Below are the code and all the weights of a small trained network. Each question names an input and a class and asks about switching units off, where a switched-off unit gives its printed mean instead of its output.

import numpy as np


def w(rows, s, z=0):
    codes = np.array(rows[::2]) - 128.0
    scale = np.full(codes.shape[1], s)
    scale[-1] = z or s
    return codes * scale


def f(y):
    return np.maximum(y, 0)


def log_softmax(a):
    a = a - a.max(-1, keepdims=True)
    return a - np.log(np.exp(a).sum(-1, keepdims=True))


def net(x, mask):
    res = np.array(x, float).reshape(1, 7) / 4 @ E
    y = f(res @ A[0][:, :-1].T + A[0][:, -1])
    res = res + np.where(mask, y, B[0][:, -1]) @ B[0][:, :-1]
    return log_softmax(res[-1] @ U[:, :-1].T + U[:, -1])


A, B = {}, {}
E = w([
[127,127,127],'x0',
[191,187,210],'x1',
[128,128,129],'x2',
[128,129,130],'x3',
[130,127,128],'x4',
[165,2,204],'x5',
[253,135,84],'x6',
],0.0076)
A[0] = w([
[77,253,138,48],'N0',
[163,193,174,70],'N1',
[84,60,94,41],'N2',
[109,108,226,115],'N3',
[143,96,133,175],'N4',
[96,132,123,82],'N5',
[141,131,169,113],'N6',
[154,46,134,50],'N7',
[108,94,99,110],'N8',
[94,71,93,68],'N9',
[159,36,111,1],'N10',
[194,118,112,52],'N11',
[168,61,138,102],'N12',
[78,148,139,127],'N13',
[107,113,156,99],'N14',
[150,152,6,135],'N15',
[147,114,53,104],'N16',
[171,148,141,131],'N17',
[57,137,121,36],'N18',
[88,68,81,200],'N19',
[162,121,137,60],'N20',
[145,78,123,61],'N21',
[99,131,122,84],'N22',
[57,135,149,129],'N23',
[105,177,136,83],'N24',
[120,109,252,91],'N25',
[181,136,125,125],'N26',
[148,130,68,104],'N27',
],0.014,0.0066)
B[0] = w([
[157,110,249,232],'N0',
[154,236,171,193],'N1',
[147,57,205,188],'N2',
[90,38,79,229],'N3',
[127,92,155,201],'N4',
[143,168,121,149],'N5',
[101,116,123,170],'N6',
[131,229,170,193],'N7',
[117,137,172,171],'N8',
[153,101,201,183],'N9',
[138,236,97,177],'N10',
[150,106,217,180],'N11',
[144,138,199,214],'N12',
[165,163,160,189],'N13',
[125,87,104,158],'N14',
[96,117,5,243],'N15',
[97,93,62,180],'N16',
[125,184,178,192],'N17',
[134,218,105,177],'N18',
[161,225,164,254],'N19',
[112,106,169,148],'N20',
[142,199,124,156],'N21',
[129,166,114,146],'N22',
[169,178,181,216],'N23',
[127,115,176,164],'N24',
[101,34,46,243],'N25',
[144,171,172,196],'N26',
[91,115,85,171],'N27',
],0.021,0.0067)
U = w([
[135,252,148,157],'0',
[137,136,232,202],'1',
[73,128,75,2],'2',
],0.013,0.00042)

Each question gives the input, the list of numbers given to net, and the class t.
The units are the neurons (one row each of A and B). Each row of codes is followed by its name. A weight is (code - 128) times the scale printed after its matrix; where a second scale follows, it is the last column's (A, B and U).
mask holds one flag per neuron, in row order. A switched-off neuron (its flag False) gives its mean, the last column of its row in B, instead of its output. The means were averaged over made-up inputs and are rounded, as every weight is.
A unit's drop is (log p(t) with every unit on - log p(t) with that unit switched off) / (log p(t) with every unit on - log p(t) with every unit switched off).
unit that matters most: the unit with the biggest drop
top k neurons: the k neurons with the biggest drops, biggest first
drop of u: that unit's drop, to one decimal
input [6,-4,-5,8,8,7,7], class 0: unit that matters most -> N10
input [-2,-8,2,0,1,8,3], class 0: top 2 neurons -> N10, N7
input [6,-5,-6,-2,4,4,1], class 0: top 3 neurons -> N10, N19, N0
input [6,-5,0,-8,2,6,2], class 0: top 3 neurons -> N10, N7, N19
input [-2,2,-7,-3,-8,-6,-1], class 1: top 2 neurons -> N0, N19
input [-1,1,-6,8,0,8,-5], class 2: top 3 neurons -> N25, N3, N0
input [-2,-7,6,2,6,0,3], class 2: top 2 neurons -> N15, N16
input [-2,-1,-4,-3,4,4,1], class 0: top 3 neurons -> N0, N2, N10
input [-6,6,2,8,-8,-3,0], class 1: drop of N19 -> 0.6
input [-6,7,3,5,8,-6,-5], class 1: drop of N0 -> 1.3
input [-3,7,0,-5,5,8,-3], class 2: drop of N25 -> 0.2
